Here is a tiny trained network, its code and every weight. The questions are about switching its units off for an input and a class, where a switched-off unit gives its printed mean instead of its output.

import numpy as np


def w(rows, s, z=0):
    codes = np.array(rows[::2]) - 128.0
    scale = np.full(codes.shape[1], s)
    scale[-1] = z or s
    return codes * scale


def f(y):
    return y / 2 * (1 + np.tanh(0.7978845608 * (y + 0.044715 * y**3)))


def log_softmax(a):
    a = a - a.max(-1, keepdims=True)
    return a - np.log(np.exp(a).sum(-1, keepdims=True))


def net(x, mask):
    res = np.array(x, float).reshape(1, 4) / 4 @ E
    y = f(res @ A[0][:, :-1].T + A[0][:, -1])
    res = res + np.where(mask, y, B[0][:, -1]) @ B[0][:, :-1]
    return log_softmax(res[-1] @ U[:, :-1].T + U[:, -1])


A, B = {}, {}
E = w([
[2,127,122],'x0',
[128,123,130],'x1',
[122,37,212],'x2',
[127,196,251],'x3',
],0.008)
A[0] = w([
[130,76,93,88],'N1',
[31,149,118,118],'N2',
[139,130,83,112],'N3',
[210,96,118,57],'N4',
[129,93,63,119],'N5',
[152,150,195,59],'N6',
[165,84,84,75],'N7',
[59,146,117,123],'N8',
[153,156,191,5],'N9',
[115,253,160,111],'N10',
[128,171,80,110],'N11',
[153,160,163,214],'N12',
[76,92,145,136],'N13',
[140,77,92,48],'N14',
[155,76,158,131],'N15',
[124,162,95,119],'N16',
[119,67,165,66],'N17',
[126,150,154,60],'N18',
[128,118,133,108],'N19',
[125,146,153,103],'N20',
[125,130,183,135],'N21',
[124,99,101,74],'N22',
[149,54,167,22],'N23',
[110,161,168,45],'N24',
[117,53,161,153],'N25',
[190,143,125,128],'N26',
[62,118,119,20],'N27',
[131,107,98,78],'N28',
],0.017,0.0026)
B[0] = w([
[19,34,173,177],'N1',
[208,151,204,233],'N2',
[106,125,76,158],'N3',
[110,146,239,207],'N4',
[61,121,208,199],'N5',
[92,80,137,215],'N6',
[115,103,140,185],'N7',
[215,196,235,197],'N8',
[3,130,159,202],'N9',
[45,123,70,254],'N10',
[113,178,74,172],'N11',
[150,33,130,200],'N12',
[214,183,153,195],'N13',
[39,119,172,172],'N14',
[162,235,90,197],'N15',
[142,251,119,155],'N16',
[102,212,26,195],'N17',
[75,81,131,147],'N18',
[128,150,140,129],'N19',
[45,74,91,151],'N20',
[65,129,64,200],'N21',
[66,85,140,148],'N22',
[136,183,80,206],'N23',
[67,99,134,175],'N24',
[200,200,8,222],'N25',
[232,223,253,184],'N26',
[139,182,218,177],'N27',
[43,96,104,145],'N28',
],0.0055,0.0078)
U = w([
[196,130,250,82],'0',
[53,54,138,68],'1',
[154,108,132,254],'2',
[152,154,64,93],'3',
],0.014,0.0089)

Each question gives the input, the list of numbers given to net, and the class t.
The units are the neurons (one row each of A and B). Each row of codes is followed by its name. A weight is (code - 128) times the scale printed after its matrix; where a second scale follows, it is the last column's (A, B and U).
mask holds one flag per neuron, in row order. A switched-off neuron (its flag False) gives its mean, the last column of its row in B, instead of its output. The means were averaged over made-up inputs and are rounded, as every weight is.
A unit's drop is (log p(t) with every unit on - log p(t) with that unit switched off) / (log p(t) with every unit on - log p(t) with every unit switched off).
The circuit of an input: a set's keep is (log p(t) with only the set's units on - log p(t) with every unit switched off) / (log p(t) with every unit on - log p(t) with every unit switched off). Starting from the 12 units with the biggest drops (on a tie, the unit counted first), units are removed one at a time, each time the one whose removal leaves the highest keep (on an exact tie, the one counted first), for as long as the keep stays at least 0.8.
units of the circuit, in order: the units of the circuit, biggest drop first
unit that matters most: the unit with the biggest drop
k most important neurons: the k neurons with the biggest drops, biggest first
drop when u is switched off: that unit's drop, to one decimal
input [-6,3,3,-3], class 0: units of the circuit, in order : N4
input [-6,0,7,1], class 3: units of the circuit, in order : N25, N17, N23
input [0,6,7,7], class 1: 2 most important neurons : N9, N6
input [-3,-6,-7,-8], class 1: 2 most important neurons : N5, N1
input [-8,-7,1,-6], class 0: 2 most important neurons : N26, N4
input [8,0,-6,-8], class 0: 3 most important neurons : N8, N2, N27
input [8,-1,-6,7], class 0: 2 most important neurons : N8, N2
input [2,-1,-2,-4], class 1: 2 most important neurons : N25, N26
input [5,1,6,-4], class 3: 2 most important neurons : N25, N17
input [-3,4,5,6], class 1: 2 most important neurons : N9, N6
input [0,-7,6,5], class 2: drop when N17 is switched off : -0.1
input [-1,2,6,5], class 3: drop when N25 is switched off : 0.2
input [6,2,6,-3], class 0: drop when N13 is switched off : 0.2
input [-2,-3,2,-5], class 1: unit that matters most : N1
